Here is a tiny trained network, its code and every weight. The questions are about switching its units off for an input and a class, where a switched-off unit gives its printed mean instead of its output.

import numpy as np


def w(rows, s, z=0):
    codes = np.array(rows[::2]) - 128.0
    scale = np.full(codes.shape[1], s)
    scale[-1] = z or s
    return codes * scale


def f(y):
    return np.maximum(y, 0)


def log_softmax(a):
    a = a - a.max(-1, keepdims=True)
    return a - np.log(np.exp(a).sum(-1, keepdims=True))


def net(x, mask):
    res = np.array(x, float).reshape(1, 7) / 4 @ E
    y = f(res @ A[0][:, :-1].T + A[0][:, -1])
    res = res + np.where(mask, y, B[0][:, -1]) @ B[0][:, :-1]
    return log_softmax(res[-1] @ U[:, :-1].T + U[:, -1])


A, B = {}, {}
E = w([
[128,128,127],'x0',
[81,6,171],'x1',
[197,84,110],'x2',
[75,116,73],'x3',
[127,129,128],'x4',
[128,128,127],'x5',
[128,129,128],'x6',
],0.017)
A[0] = w([
[150,218,105,93],'neuron 1',
[143,236,170,188],'neuron 2',
[201,104,138,134],'neuron 3',
[224,122,37,100],'neuron 4',
[105,30,127,200],'neuron 5',
[201,109,189,136],'neuron 6',
[82,125,30,164],'neuron 7',
[142,215,162,253],'neuron 8',
[51,16,127,23],'neuron 9',
[141,205,130,157],'neuron 10',
[69,106,200,113],'neuron 11',
[162,166,169,167],'neuron 12',
[87,163,76,134],'neuron 13',
[219,20,82,135],'neuron 14',
[147,95,255,144],'neuron 15',
[103,75,248,141],'neuron 16',
[161,170,165,168],'neuron 17',
[166,175,21,114],'neuron 18',
[214,177,145,54],'neuron 19',
[85,213,140,146],'neuron 20',
],0.014,0.0059)
B[0] = w([
[105,84,162,222],'neuron 1',
[125,77,116,238],'neuron 2',
[184,163,88,185],'neuron 3',
[134,198,162,204],'neuron 4',
[162,94,196,249],'neuron 5',
[156,185,105,196],'neuron 6',
[57,154,104,193],'neuron 7',
[165,108,89,233],'neuron 8',
[110,52,159,249],'neuron 9',
[142,89,129,211],'neuron 10',
[113,161,166,199],'neuron 11',
[155,61,100,180],'neuron 12',
[105,117,140,181],'neuron 13',
[253,110,128,237],'neuron 14',
[151,179,189,222],'neuron 15',
[92,160,204,240],'neuron 16',
[167,85,108,182],'neuron 17',
[73,244,139,220],'neuron 18',
[180,128,107,199],'neuron 19',
[113,90,116,205],'neuron 20',
],0.013,0.016)
U = w([
[190,25,104,191],'0',
[201,166,16,89],'1',
[74,123,9,99],'2',
[148,247,104,250],'3',
[130,203,189,158],'4',
[192,153,169,23],'5',
[88,90,156,49],'6',
],0.015,0.011)

Each question gives the input, the list of numbers given to net, and the class t.
The units are the neurons (one row each of A and B). Each row of codes is followed by its name. A weight is (code - 128) times the scale printed after its matrix; where a second scale follows, it is the last column's (A, B and U).
mask holds one flag per neuron, in row order. A switched-off neuron (its flag False) gives its mean, the last column of its row in B, instead of its output. The means were averaged over made-up inputs and are rounded, as every weight is.
A unit's drop is (log p(t) with every unit on - log p(t) with that unit switched off) / (log p(t) with every unit on - log p(t) with every unit switched off).
The circuit of an input: a set's keep is (log p(t) with only the set's units on - log p(t) with every unit switched off) / (log p(t) with every unit on - log p(t) with every unit switched off). Starting from the 12 units with the biggest drops (on a tie, the unit counted first), units are removed one at a time, each time the one whose removal leaves the highest keep (on an exact tie, the one counted first), for as long as the keep stays at least 0.8.
units of the circuit, in order: the units of the circuit, biggest drop first
most important unit: the unit with the biggest drop
k most important neurons: the k neurons with the biggest drops, biggest first
drop when u is switched off: that unit's drop, to one decimal
input [-5,5,2,-7,8,5,0], class 5: most important neuron -> [neuron 14]
input [-4,-5,2,2,-5,1,-5], class 3: 2 most important neurons -> [neuron 18; neuron 4]
input [1,3,-6,2,-2,2,-5], class 6: units of the circuit, in order -> [neuron 9; neuron 14]
input [3,1,6,-4,-7,-1,5], class 5: 2 most important neurons -> [neuron 8; neuron 15]
input [-2,-5,0,-1,7,-2,2], class 0: 2 most important neurons -> [neuron 1; neuron 2]
input [-2,-3,1,2,3,6,-1], class 3: 2 most important neurons -> [neuron 9; neuron 18]
input [-1,-8,1,-2,-3,-3,-6], class 1: 2 most important neurons -> [neuron 18; neuron 9]
input [0,-3,1,7,-6,-1,-6], class 3: 3 most important neurons -> [neuron 18; neuron 9; neuron 2]
input [5,0,-4,0,-6,7,-6], class 0: 2 most important neurons -> [neuron 18; neuron 16]
input [0,-6,6,3,-2,2,-8], class 3: 2 most important neurons -> [neuron 18; neuron 4]
input [-2,1,3,-2,6,3,3], class 5: 2 most important neurons -> [neuron 18; neuron 9]
input [6,1,-2,-1,-8,0,-3], class 4: 2 most important neurons -> [neuron 14; neuron 9]
input [-4,0,2,-4,-8,-2,3], class 1: drop when neuron 5 is switched off -> 0.2
input [-4,0,0,7,1,-2,-6], class 2: drop when neuron 15 is switched off -> 0.1
input [-2,2,-3,-3,3,-6,-5], class 4: drop when neuron 14 is switched off -> 0.1
input [5,-8,-3,-1,-1,-8,0], class 0: most important unit -> neuron 1
